Below are the code and all the weights of a small trained network. Each question names an input and a target symbol and asks about switching units off, where a switched-off unit gives its printed mean instead of its output.

import numpy as np


def w(rows, s, z=0):
    codes = np.array(rows[::2]) - 128.0
    scale = np.full(codes.shape[1], s)
    scale[-1] = z or s
    return codes * scale


def f(y):
    return y / 2 * (1 + np.tanh(0.7978845608 * (y + 0.044715 * y**3)))


def softmax(a):
    e = np.exp(a - a.max(-1, keepdims=True))
    return e / e.sum(-1, keepdims=True)


def log_softmax(a):
    a = a - a.max(-1, keepdims=True)
    return a - np.log(np.exp(a).sum(-1, keepdims=True))


def net(x, mask):
    ids = ['ΓΘΦΩβεζηξπτψ'.index(c) for c in x.split()]
    T = len(ids)
    res = E[ids] + P[:T]
    r = res
    for j in range(3):
        rows = slice(3 * j, 3 * j + 3)
        q, k, v = (r @ M[0][rows].T for M in (Q, K, V))
        z = softmax(np.where(np.tri(T) > 0, q @ k.T / 3**0.5, -1e9)) @ v
        o = O[0][rows]
        res = res + np.where(mask[j], z, o[:, -1]) @ o[:, :-1]
    y = f(res @ A[0][:, :-1].T + A[0][:, -1])
    res = res + np.where(mask[3:15], y, B[0][:, -1]) @ B[0][:, :-1]
    return log_softmax(res[-1] @ U[:, :-1].T + U[:, -1])


Q, K, V, O, A, B = {}, {}, {}, {}, {}, {}
E = w([
[79,108,124,149],'Γ',
[172,141,54,187],'Θ',
[181,135,58,165],'Φ',
[197,139,68,149],'Ω',
[141,107,45,193],'β',
[176,113,62,125],'ε',
[162,103,72,175],'ζ',
[110,62,17,168],'η',
[179,45,131,135],'ξ',
[167,74,87,106],'π',
[115,70,102,249],'τ',
[230,161,189,186],'ψ',
],0.019)
P = w([
[218,55,110,242],'0',
[199,53,103,210],'1',
[193,55,118,186],'2',
[187,74,142,177],'3',
[175,79,155,158],'4',
[160,89,175,150],'5',
[141,93,187,140],'6',
[121,98,197,139],'7',
[93,99,210,139],'8',
[69,103,224,137],'9',
[31,98,224,152],'10',
[13,101,254,172],'11',
],0.0054)
Q[0] = w([
[105,121,122,97],'head 1',
[160,94,133,103],'head 1',
[155,116,115,156],'head 1',
[152,128,172,187],'head 2',
[160,68,93,229],'head 2',
[207,4,128,229],'head 2',
[140,144,94,143],'head 3',
[139,99,152,132],'head 3',
[155,140,137,107],'head 3',
],0.027)
K[0] = w([
[141,145,98,169],'head 1',
[76,151,142,156],'head 1',
[97,185,163,61],'head 1',
[84,203,93,93],'head 2',
[41,122,198,59],'head 2',
[1,198,201,109],'head 2',
[138,88,159,93],'head 3',
[92,180,156,146],'head 3',
[76,110,120,120],'head 3',
],0.017)
V[0] = w([
[148,133,88,160],'head 1',
[175,108,150,147],'head 1',
[165,129,94,73],'head 1',
[172,139,164,95],'head 2',
[140,1,170,104],'head 2',
[95,154,56,61],'head 2',
[107,170,132,136],'head 3',
[139,137,172,70],'head 3',
[181,145,110,117],'head 3',
],0.024)
O[0] = w([
[178,175,124,122,213],'head 1',
[146,131,171,94,208],'head 1',
[154,83,113,113,125],'head 1',
[117,135,203,135,66],'head 2',
[6,107,130,119,247],'head 2',
[172,65,115,63,19],'head 2',
[139,162,132,147,57],'head 3',
[96,117,166,161,9],'head 3',
[163,92,136,147,184],'head 3',
],0.022,0.016)
A[0] = w([
[126,162,119,231,76],'neuron 1',
[180,136,134,65,42],'neuron 2',
[122,67,187,124,84],'neuron 3',
[79,113,143,177,26],'neuron 4',
[107,76,91,78,181],'neuron 5',
[84,162,208,138,170],'neuron 6',
[194,126,173,180,1],'neuron 7',
[182,170,95,155,158],'neuron 8',
[154,42,94,148,161],'neuron 9',
[220,2,234,145,100],'neuron 10',
[133,144,137,199,130],'neuron 11',
[92,222,141,86,90],'neuron 12',
],0.0088,0.0072)
B[0] = w([
[119,132,97,52,216],'neuron 1',
[52,133,82,136,161],'neuron 2',
[123,127,45,73,140],'neuron 3',
[149,129,109,190,194],'neuron 4',
[169,114,179,132,246],'neuron 5',
[176,169,158,99,231],'neuron 6',
[22,70,26,180,163],'neuron 7',
[136,110,180,167,213],'neuron 8',
[142,179,110,69,179],'neuron 9',
[197,40,253,136,142],'neuron 10',
[119,126,134,84,177],'neuron 11',
[128,66,106,149,233],'neuron 12',
],0.017,0.013)
U = w([
[186,150,81,141,30],'Γ',
[188,151,55,187,71],'Θ',
[202,127,74,183,83],'Φ',
[187,104,93,172,116],'Ω',
[233,190,65,178,87],'β',
[210,130,111,137,176],'ε',
[228,184,91,176,254],'ζ',
[223,162,58,103,126],'η',
[115,140,144,179,216],'ξ',
[115,98,125,82,149],'π',
[117,148,36,122,57],'τ',
[165,255,114,111,198],'ψ',
],0.0075,0.0056)

Each question gives the input, a string of symbols that net reads in full, and the target symbol t.
The units are the heads (3 rows each of Q, K, V and O) and the neurons (one row each of A and B). Each row of codes is followed by its name. A weight is (code - 128) times the scale printed after its matrix; where a second scale follows, it is the last column's (O, A, B and U).
mask holds one flag per unit, heads first, then neurons. A switched-off unit (its flag False) gives its mean, the last column of its rows in O or B, instead of its output. The means were averaged over made-up inputs and are rounded, as every weight is.
A unit's drop is (log p(t) with every unit on - log p(t) with that unit switched off) / (log p(t) with every unit on - log p(t) with every unit switched off).
The circuit of an input: a set's keep is (log p(t) with only the set's units on - log p(t) with every unit switched off) / (log p(t) with every unit on - log p(t) with every unit switched off). Starting from the 12 units with the biggest drops (on a tie, the unit counted first), units are removed one at a time, each time the one whose removal leaves the highest keep (on an exact tie, the one counted first), for as long as the keep stays at least 0.8.
units of the circuit, in order: the units of the circuit, biggest drop first
unit that matters most: the unit with the biggest drop
top k neurons: the k neurons with the biggest drops, biggest first
which heads matter: for each layer, one digit per head in row order, 1 if its drop is at least 0.15 and else 0, layers parted by /
input Γ Θ Γ β β η τ, target τ: which heads matter : 100
input Θ π Θ ε, target π: unit that matters most : head 2
input Θ ζ Θ Φ Θ, target Φ: top 2 neurons : (neuron 7; neuron 8)
input Θ ζ Θ η, target η: top 2 neurons : (neuron 9; neuron 5)
input Φ Θ η ξ ψ ξ Ω ξ π, target π: which heads matter : 110
input Θ Θ η Ω, target η: which heads matter : 010
input Ω ξ ξ η ζ π Θ τ ε, target τ: which heads matter : 010
input ψ Θ ψ ψ β, target ψ: which heads matter : 010
input ε Φ Ω τ, target τ: units of the circuit, in order : (head 2; neuron 1)
input ζ β ξ Θ π ξ ε, target ξ: units of the circuit, in order : (head 2; neuron 4)
input η η ε ε, target η: which heads matter : 011
input Φ Ω Θ, target Ω: top 4 neurons : (neuron 10; neuron 7; neuron 8; neuron 2)
input π ψ π ξ ζ π Θ Θ ψ ζ, target ψ: top 3 neurons : (neuron 6; neuron 1; neuron 11)
input η η Ω ξ ψ ζ ζ ξ, target ξ: top 2 neurons : (neuron 12; neuron 4)
input π ψ β β ε η β, target η: units of the circuit, in order : (head 2)
input β τ ψ η, target ψ: units of the circuit, in order : (head 2; neuron 1)
input ξ η τ Ω Θ, target τ: top 3 neurons : (neuron 1; neuron 5; neuron 6)
input ψ π π, target ψ: which heads matter : 111
input π β π η Φ Θ τ ζ, target τ: top 3 neurons : (neuron 1; neuron 5; neuron 6)
input β ξ Θ τ Φ Θ ψ η, target ψ: unit that matters most : neuron 6
input Ω ψ β ξ Φ, target ξ: top 3 neurons : (neuron 12; neuron 4; neuron 9)
input η η τ Θ, target τ: top 2 neurons : (neuron 1; neuron 12)
input Ω Θ Ω, target Ω: top 3 neurons : (neuron 10; neuron 7; neuron 2)
input τ ξ Θ Θ Ω Φ ζ τ ξ Ω, target τ: units of the circuit, in order : (head 2; neuron 5)
